How the elements are linked:
* | * % ~
Q481 | Q578 Q563 Q495
Q680 | Q828 Q885 Q590
Q590 | Q680 Q586 Q524
Q794 | Q494 Q863 Q244
Q563 | Q117 Q481 Q575
Q532 | Q362 Q846 Q123
Q60 | Q133 Q244 Q863
Q464 | Q53 Q123 Q846
Q818 | Q931 Q422 Q860
Q931 | Q863 Q494 Q818
Q495 | Q481 Q117 Q523
Q422 | Q11 Q818 Q494
Q863 | Q60 Q794 Q931
Q410 | Q493 Q884 Q999
Q575 | Q563 Q578 Q535
Q995 | Q244 Q133 Q541
Q828 | Q860 Q854 Q680
Q362 | Q271 Q657 Q532
Q123 | Q532 Q464 Q363
Q493 | Q524 Q81 Q410
Q98 | Q541 Q167 Q53
Q860 | Q818 Q11 Q828
Q578 | Q999 Q575 Q481
Q81 | Q884 Q493 Q184
Q885 | Q586 Q680 Q854
Q216 | Q167 Q541 Q133
Q184 | Q81 Q524 Q586
Q524 | Q590 Q184 Q493
Q271 | Q187 Q606 Q362
Q846 | Q464 Q532 Q657
Q363 | Q123 Q53 Q167
Q535 | Q575 Q999 Q884
Q11 | Q854 Q860 Q422
Q523 | Q495 Q520 Q187
Q541 | Q995 Q216 Q98
Q53 | Q98 Q363 Q464
Q322 | Q606 Q187 Q520
Q606 | Q657 Q271 Q322
Q117 | Q520 Q495 Q563
Q244 | Q794 Q60 Q995
Q133 | Q216 Q995 Q60
Q187 | Q523 Q322 Q271
Q884 | Q535 Q410 Q81
Q657 | Q846 Q362 Q606
Q999 | Q410 Q535 Q578
Q494 | Q422 Q931 Q794
Q520 | Q322 Q523 Q117
Q586 | Q184 Q590 Q885
Q854 | Q885 Q828 Q11
Q167 | Q363 Q98 Q216

The rows follow the links: the fewer symbols apart two elements are, the more alike their rows tend to be.

Row, then element:
-195 -68 -60 169 -130 12 -135 -126 135 -117 76 125 112 13 -61 -81 -118 -44 95 28 -14 86 -235 -44 25 -17 -80 -70 103 -37 -188 -86 61 95 -127 -32 -25 -24 -35 -137 -2 206 -48 285 127 -138 93 142 15 77 -130 -24 -4 209 -62 -98 296 -18 -135 4 221 137 89 -97 20 -> Q863
5 118 -7 132 -28 -5 66 -40 -84 71 -109 250 271 118 132 91 -33 115 1 25 158 -129 1 61 69 100 84 -39 145 -176 215 -167 -14 -99 -258 13 -114 36 -114 -152 114 -56 10 158 -122 -203 176 -49 -67 -87 -90 15 -96 -70 66 19 37 -2 216 -145 171 71 6 149 72 -> Q828
-41 -136 -13 -94 134 25 -112 206 106 -87 104 -88 -91 -74 -225 -87 44 85 -76 100 -175 102 -151 -219 144 -181 129 175 -82 95 76 25 -33 3 114 -148 95 -108 -12 154 59 -101 -90 65 81 161 -167 -96 -39 95 32 -50 -17 162 126 -152 -69 18 -172 162 116 106 -74 -195 177 -> Q363
-268 -86 26 72 -188 -49 -188 -78 112 -95 32 110 -7 -82 -46 -87 -141 -140 23 76 -102 80 -208 -78 0 -49 10 -33 119 -29 -232 -129 45 39 -79 -21 -12 -82 44 -77 126 167 -141 169 54 -27 38 263 36 57 -140 -13 28 206 5 -85 253 -11 -77 63 155 167 98 -14 52 -> Q11
12 54 45 -104 -130 -61 25 -111 -62 97 -76 -82 -181 -68 124 -23 -15 -268 -30 -117 -10 12 133 154 -143 69 -114 -158 -140 55 -177 137 10 43 78 116 -8 -68 75 24 -64 42 68 -317 -57 131 9 167 106 -71 96 95 105 -164 -108 173 -19 -44 39 33 -288 -142 9 147 -194 -> Q578
-228 17 36 199 -150 -2 -69 -187 37 -31 1 172 184 24 95 -23 -82 -54 107 67 10 -62 -117 10 -55 77 -59 -56 197 -61 -179 -148 82 80 -205 79 -73 44 16 -203 45 183 -61 233 6 -162 186 198 9 29 -179 -3 -43 50 -74 25 267 6 -4 -68 157 114 81 97 -42 -> Q494
233 -32 -54 80 127 172 120 109 48 -71 85 -160 14 120 -151 114 113 265 109 -18 -16 -62 123 -30 26 3 -70 -42 107 -42 42 94 -7 42 225 -43 126 139 46 162 -269 8 175 102 73 -44 -156 -264 -98 -1 24 -103 35 24 -121 -79 -119 47 -180 112 -17 -94 91 -246 -31 -> Q575
-18 80 43 -145 -117 -138 27 -95 -62 149 -70 -60 -183 -83 161 -41 -47 -274 -82 -129 3 15 95 132 -155 35 -52 -119 -187 74 -68 73 6 4 30 100 -66 -59 41 -34 51 -10 21 -357 -70 129 30 202 115 -61 91 91 120 -150 -39 119 -60 -71 176 -2 -229 -97 4 183 -154 -> Q999
-210 -143 -57 15 -80 -28 -162 -34 221 -129 149 36 -79 -56 -127 -115 -72 -115 16 63 -136 171 -238 -145 74 -119 -23 15 -57 29 -210 -26 10 88 -5 -103 -6 -145 -1 -17 57 117 -98 139 133 32 -23 175 29 108 -57 -51 38 252 8 -142 210 12 -184 109 161 162 43 -182 97 -> Q133
18 110 -10 -219 30 -80 68 -4 -124 187 -100 -11 -108 -47 131 -13 35 -158 -149 -91 116 -7 59 92 -17 28 75 66 -218 70 192 21 -52 -95 -64 45 -72 -50 -59 -34 172 -147 -7 -303 -162 105 70 17 58 -90 115 109 3 -200 128 137 -119 -54 223 -91 -150 -50 -188 199 -44 -> Q464
-52 127 18 187 -24 -6 40 -128 -86 37 -74 164 218 68 147 67 2 55 99 3 141 -158 7 122 -12 150 -7 -11 191 -97 51 -123 34 -62 -212 62 -40 147 -72 -203 30 33 -33 148 -69 -215 255 20 -38 1 -164 45 -107 -97 17 64 194 -4 156 -171 133 31 -9 191 -19 -> Q244
-225 -193 42 -40 -85 -51 -216 46 155 -96 37 74 -35 -79 -130 -119 -99 -75 -44 108 -147 136 -232 -174 74 -132 112 42 18 47 -59 -131 -72 61 9 -123 -23 -162 38 22 142 34 -183 123 96 79 -104 166 -12 71 -72 -78 17 218 97 -150 72 10 -147 117 143 196 47 -133 146 -> Q885
52 -4 -66 -143 -56 -38 54 -128 5 84 46 -185 -239 -52 65 -51 19 -251 -56 -149 -1 96 78 151 -106 -19 -119 -74 -259 105 -160 231 -3 39 106 85 -4 -71 32 61 -40 10 91 -314 -16 154 -26 92 123 -35 162 59 106 -98 -74 123 -38 -60 12 44 -281 -161 -51 76 -178 -> Q606
65 69 -33 -194 17 -119 83 -20 -60 153 -45 -38 -175 -77 114 -42 -8 -250 -110 -117 38 71 57 93 -40 -2 11 15 -299 91 57 128 -41 -37 -14 57 -50 -105 -17 2 115 -105 -10 -357 -114 149 12 81 101 -106 159 94 63 -174 75 121 -99 -68 192 -30 -225 -101 -136 206 -83 -> Q846

Each walk starts at a row. The symbols on each line, taken left to right, move it on to the next element.
Answer with the element's row; about right is enough.
new walk
40 28 -40 -194 -44 -74 79 -77 -23 124 -25 -145 -231 -75 126 -44 -5 -246 -115 -138 0 103 85 114 -53 -33 -56 -44 -274 132 -57 150 -52 -8 41 44 -40 -79 -6 42 41 -85 46 -356 -34 164 -24 104 118 -24 183 85 102 -112 -27 87 -90 -71 104 -4 -255 -98 -97 102 -109
~ ~
130 -7 -61 -78 -75 -3 75 -107 6 19 57 -203 -185 -12 2 -21 -3 -149 2 -139 -41 83 98 144 -116 22 -191 -125 -224 66 -206 236 17 71 188 109 41 -27 75 86 -180 70 137 -258 70 90 -58 80 110 -12 132 41 90 -83 -155 86 -50 -37 -66 55 -258 -177 25 -24 -196
~ ~
185 -26 -65 43 4 114 130 -48 21 -48 93 -207 -95 68 -89 88 45 109 101 -75 -7 6 158 89 -85 37 -196 -111 -10 21 -160 212 51 80 256 75 120 72 76 155 -293 79 230 -45 109 1 -93 -111 30 -4 82 -32 82 -37 -185 41 -42 22 -185 106 -149 -153 94 -159 -170
new walk
17 169 62 69 57 -48 143 -18 -173 121 -117 146 147 40 190 63 53 63 -9 -15 186 -171 59 85 33 141 88 67 42 -49 250 -84 -17 -113 -235 63 -60 101 -65 -157 113 -116 -15 -22 -164 -120 180 -70 -20 -60 -28 73 -110 -169 113 86 -20 -25 251 -213 75 -4 -108 235 -14
% * %
39 162 31 -46 88 -49 78 15 -171 145 -124 126 80 13 194 30 51 3 -90 -70 169 -124 82 92 33 81 90 71 -49 -30 278 -42 -49 -147 -170 30 -94 72 -75 -101 184 -177 -15 -120 -209 -35 141 -65 -17 -93 18 71 -84 -216 133 124 -59 -19 307 -200 9 -19 -146 256 -5
%
-92 -155 -34 -66 62 -12 -154 126 151 -124 135 -63 -113 -100 -208 -107 2 12 -33 83 -180 194 -188 -216 98 -186 67 131 -66 97 -35 -28 -19 46 86 -132 20 -140 5 90 106 -30 -114 66 99 152 -150 44 0 97 13 -55 -13 238 96 -156 38 18 -175 138 115 123 -26 -189 140
new walk
-8 153 49 107 45 -27 101 -47 -155 84 -128 165 219 72 188 67 13 95 26 13 187 -182 70 81 5 144 43 36 142 -106 166 -114 22 -114 -250 89 -79 156 -78 -202 78 -62 -35 93 -160 -196 227 -63 -48 -49 -91 26 -137 -166 33 110 88 -29 183 -204 127 10 -53 237 -3
~ ~ ~
41 163 11 -110 60 -90 112 8 -155 189 -127 49 -25 -17 186 14 33 -69 -101 -60 116 -69 97 89 27 30 91 56 -147 31 249 14 -77 -124 -148 44 -84 -26 -79 -86 202 -166 -16 -232 -157 55 108 -19 17 -105 78 96 -8 -193 161 90 -93 -40 278 -149 -58 -58 -185 272 -34
~ %
49 -98 -10 -50 241 81 -40 215 94 -103 75 -105 -66 -47 -241 -2 84 201 -14 69 -109 45 -62 -224 128 -164 114 211 -31 84 172 42 -20 -33 181 -123 91 -19 -7 166 2 -129 -38 48 76 138 -196 -168 -64 78 51 -100 -43 108 121 -138 -115 30 -184 119 79 67 -46 -249 152
new walk
-266 -138 21 11 -110 -69 -243 -13 156 -119 49 115 -7 -101 -73 -126 -116 -164 -29 106 -130 138 -253 -122 19 -111 75 -9 60 5 -168 -145 23 70 -35 -80 -54 -130 45 -58 119 113 -162 134 81 50 -22 245 16 101 -91 -40 36 214 87 -132 174 12 -92 122 143 194 63 -63 103
% * *
-91 43 -58 235 -71 15 -11 -131 -2 -41 -15 211 285 149 57 21 -98 88 136 69 116 -60 -60 50 47 65 -22 -56 161 -159 4 -141 25 15 -249 44 -34 83 -82 -189 21 134 12 282 -5 -250 197 62 -37 -7 -162 6 -72 81 -50 -9 215 17 54 -113 258 108 53 18 3
~ ~ ~
1 122 21 7 27 -37 49 18 -110 94 -155 197 209 100 132 47 -37 45 -17 4 179 -101 34 79 51 56 129 8 51 -101 274 -148 -66 -88 -273 -7 -146 55 -91 -114 183 -116 -59 81 -163 -122 152 -45 -38 -113 -52 39 -58 -80 119 30 -33 -10 257 -142 112 48 -42 193 67
new walk
-76 -150 -10 -59 93 36 -124 212 83 -94 65 18 32 -24 -185 -49 -3 120 -31 95 -115 103 -162 -200 121 -177 132 87 20 -9 96 -118 -57 10 73 -200 8 -118 -4 138 68 -59 -111 154 69 95 -189 -63 -64 57 -26 -120 9 180 158 -216 -92 51 -134 148 143 144 38 -241 209
* ~ *
38 -95 0 -10 134 55 -73 273 57 -132 52 -39 43 21 -224 9 37 238 1 97 -96 63 -92 -161 88 -131 128 134 63 -20 186 -67 -49 -2 130 -182 59 -56 -2 147 -27 -86 -28 168 64 55 -179 -163 -67 14 -9 -155 -2 123 80 -188 -149 78 -126 163 154 114 37 -257 176
% % %
-33 94 79 -161 -52 -129 23 -40 -113 164 -149 71 -76 -42 194 -31 -66 -227 -150 -59 66 3 42 107 -57 1 92 -26 -151 11 119 -37 -87 -59 -98 24 -105 -93 -41 -58 185 -122 -37 -281 -190 96 77 131 59 -100 23 97 42 -116 138 104 -155 -39 306 -43 -140 -32 -90 250 -28
new walk
-35 139 62 -30 -3 -30 39 34 -122 147 -189 189 114 51 177 33 -13 -6 -74 -12 118 -69 47 106 38 62 105 6 -10 -49 259 -158 -75 -107 -236 -9 -149 -5 -109 -87 193 -118 -62 -61 -186 -31 118 5 -6 -140 2 43 -44 -126 156 52 -122 -36 343 -145 52 12 -58 199 45
* ~ ~
-21 101 31 -138 -38 -99 31 18 -125 137 -142 167 24 -7 174 -17 -58 -126 -140 -61 129 -25 56 89 -33 27 100 -3 -87 -38 214 -123 -104 -129 -178 -10 -135 -41 -76 -75 224 -131 -71 -193 -191 0 99 32 61 -143 39 75 -17 -157 118 63 -143 -63 331 -114 -61 0 -86 246 46
~ ~
-27 65 33 -177 -113 -119 0 -39 -109 152 -120 17 -156 -86 178 -23 -60 -305 -156 -102 23 31 64 123 -102 -2 17 -77 -187 38 12 22 -53 -33 -47 62 -107 -113 19 -24 143 -50 -30 -339 -142 144 39 173 131 -113 87 84 84 -129 54 134 -87 -47 236 -23 -225 -76 -67 238 -84
new walk
83 36 9 -7 -105 -10 86 -144 -30 67 -4 -172 -154 -51 86 26 -3 -182 -4 -129 4 -42 174 145 -178 85 -145 -149 -64 55 -247 204 80 55 147 142 1 19 92 46 -181 106 128 -273 -2 93 -10 129 80 -15 105 70 73 -148 -156 174 -19 -42 -10 23 -309 -181 40 102 -207
* % ~
178 -74 -17 46 140 142 72 190 30 -95 30 -109 63 102 -182 92 105 295 85 21 -48 -40 84 -93 85 -8 2 42 83 -57 128 28 -27 30 192 -99 114 98 19 189 -195 -40 103 160 87 -14 -187 -319 -98 9 14 -96 -4 56 -40 -111 -165 78 -170 107 47 -35 75 -261 47
~ % %
125 -71 15 4 150 118 -4 220 36 -109 55 -66 27 72 -194 27 77 315 13 77 -60 -14 2 -115 99 -94 87 97 92 -51 173 -49 -8 5 159 -124 92 37 4 178 -89 -93 4 157 88 18 -194 -249 -106 22 3 -112 8 130 35 -152 -165 90 -159 118 91 57 85 -250 123
new walk
160 -17 -84 -20 -34 20 81 -109 17 -8 50 -210 -181 37 -31 57 48 -50 54 -132 -39 40 151 117 -120 32 -174 -113 -109 37 -206 233 49 71 179 94 96 36 74 114 -250 98 183 -165 120 37 -94 -30 77 -1 112 8 100 -57 -201 78 -24 -21 -127 106 -204 -190 42 -74 -198
% ~ ~
225 -10 8 24 190 154 139 106 -69 -56 36 -183 -33 40 -86 127 162 259 87 -4 23 -130 196 -45 -4 35 -46 67 94 26 60 126 49 -16 239 24 171 191 42 165 -244 -41 131 29 46 14 -116 -310 -91 32 42 -55 -36 -66 -82 7 -120 57 -156 26 -76 -119 -18 -131 -2
* % %
222 19 -10 24 124 126 141 54 -91 -16 39 -226 -45 29 -54 115 138 198 127 -47 -1 -132 219 23 -29 71 -114 -30 88 19 -43 171 82 23 235 75 174 206 85 123 -292 1 181 -16 51 -28 -87 -215 -62 34 49 -21 9 -126 -182 35 -80 13 -161 34 -146 -171 56 -105 -116
new walk
-195 -105 -52 64 -122 -9 -139 -107 189 -123 120 63 25 -5 -90 -87 -110 -69 41 104 -96 132 -249 -60 40 -81 -57 -16 37 18 -256 -20 27 108 -45 -46 -9 -74 1 -56 19 174 -85 207 117 -71 -10 210 38 105 -112 -20 -9 259 -36 -116 235 5 -191 59 161 190 61 -130 44
% *
-135 105 59 230 -74 21 -19 -169 -24 20 -28 181 224 33 125 44 -43 -3 83 17 84 -145 -47 36 -34 122 -51 -38 227 -140 -105 -164 71 23 -223 88 -34 113 -47 -226 10 121 -41 180 -37 -210 230 119 -51 2 -166 40 -90 -6 -72 44 250 -11 66 -155 164 55 35 153 -38
% ~
-143 5 -61 201 -140 24 -58 -152 86 -121 61 166 206 79 -2 -20 -119 45 103 49 58 14 -111 17 -5 58 -62 -64 153 -130 -121 -141 54 39 -180 -5 -63 36 -52 -167 -7 194 -36 311 50 -217 168 100 7 40 -172 -23 -60 150 -92 -51 281 21 -54 -76 237 125 80 -58 -9
